Below is a small trained network, with its code and all its weights. Each question gives an input and a class and asks what happens when units are switched off, that is, made to give their printed mean instead of their output.

import numpy as np


def w(rows, s, z=0):
    codes = np.array(rows[::2]) - 128.0
    scale = np.full(codes.shape[1], s)
    scale[-1] = z or s
    return codes * scale


def f(y):
    return np.maximum(y, 0)


def log_softmax(a):
    a = a - a.max(-1, keepdims=True)
    return a - np.log(np.exp(a).sum(-1, keepdims=True))


def net(x, mask):
    res = np.array(x, float).reshape(1, 3) / 4 @ E
    y = f(res @ A[0][:, :-1].T + A[0][:, -1])
    res = res + np.where(mask, y, B[0][:, -1]) @ B[0][:, :-1]
    return log_softmax(res[-1] @ U[:, :-1].T + U[:, -1])


A, B = {}, {}
E = w([
[64,75,217,32,111,72,84],'x0',
[165,110,198,197,1,152,191],'x1',
[224,242,171,43,159,124,189],'x2',
],0.0093)
A[0] = w([
[140,133,49,131,144,134,117,202],'neuron 1',
[107,122,215,59,141,115,134,140],'neuron 2',
[96,23,149,210,66,119,124,181],'neuron 3',
[146,125,176,97,110,135,73,125],'neuron 4',
[134,156,165,145,105,133,146,127],'neuron 5',
[138,141,254,77,88,124,141,252],'neuron 6',
[186,233,170,131,110,125,141,176],'neuron 7',
[121,94,120,205,105,107,101,177],'neuron 8',
[94,94,44,158,172,130,108,157],'neuron 9',
[133,145,57,133,170,129,139,208],'neuron 10',
],0.014,0.0035)
B[0] = w([
[104,128,80,146,208,126,43,188],'neuron 1',
[66,88,145,81,146,16,156,204],'neuron 2',
[46,125,151,71,28,234,124,252],'neuron 3',
[122,131,143,78,133,77,141,166],'neuron 4',
[191,143,151,116,91,164,131,171],'neuron 5',
[215,123,204,96,62,17,156,236],'neuron 6',
[190,75,105,138,183,219,248,232],'neuron 7',
[62,119,135,106,100,188,70,201],'neuron 8',
[162,202,146,205,71,90,38,214],'neuron 9',
[81,161,65,184,208,109,106,195],'neuron 10',
],0.015)
U = w([
[31,115,152,124,73,254,92,152],'0',
[110,91,206,59,120,5,141,95],'1',
[114,193,88,228,166,84,39,215],'2',
[214,110,181,153,103,154,174,2],'3',
[74,99,59,133,227,195,165,109],'4',
],0.009,0.0021)

Each question gives the input, the list of numbers given to net, and the class t.
The units are the neurons (one row each of A and B). Each row of codes is followed by its name. A weight is (code - 128) times the scale printed after its matrix; where a second scale follows, it is the last column's (A, B and U).
mask holds one flag per neuron, in row order. A switched-off neuron (its flag False) gives its mean, the last column of its row in B, instead of its output. The means were averaged over made-up inputs and are rounded, as every weight is.
A unit's drop is (log p(t) with every unit on - log p(t) with that unit switched off) / (log p(t) with every unit on - log p(t) with every unit switched off).
unit that matters most: the unit with the biggest drop
top k neurons: the k neurons with the biggest drops, biggest first
drop when u is switched off: that unit's drop, to one decimal
input [1,0,8], class 3: top 3 neurons : [neuron 7; neuron 5; neuron 1]
input [3,3,-1], class 1: unit that matters most : neuron 6
input [-6,4,2], class 4: top 2 neurons : [neuron 6; neuron 9]
input [0,1,3], class 3: top 2 neurons : [neuron 7; neuron 2]
input [-8,-6,5], class 4: top 2 neurons : [neuron 7; neuron 6]
input [1,1,6], class 3: top 3 neurons : [neuron 7; neuron 5; neuron 1]
input [-7,4,3], class 4: top 2 neurons : [neuron 6; neuron 9]
input [4,-8,-8], class 2: drop when neuron 9 is switched off : 1.7
input [1,7,1], class 3: drop when neuron 2 is switched off : 0.2
input [-8,3,7], class 4: drop when neuron 6 is switched off : 0.3
input [-8,1,0], class 2: drop when neuron 3 is switched off : 0.5
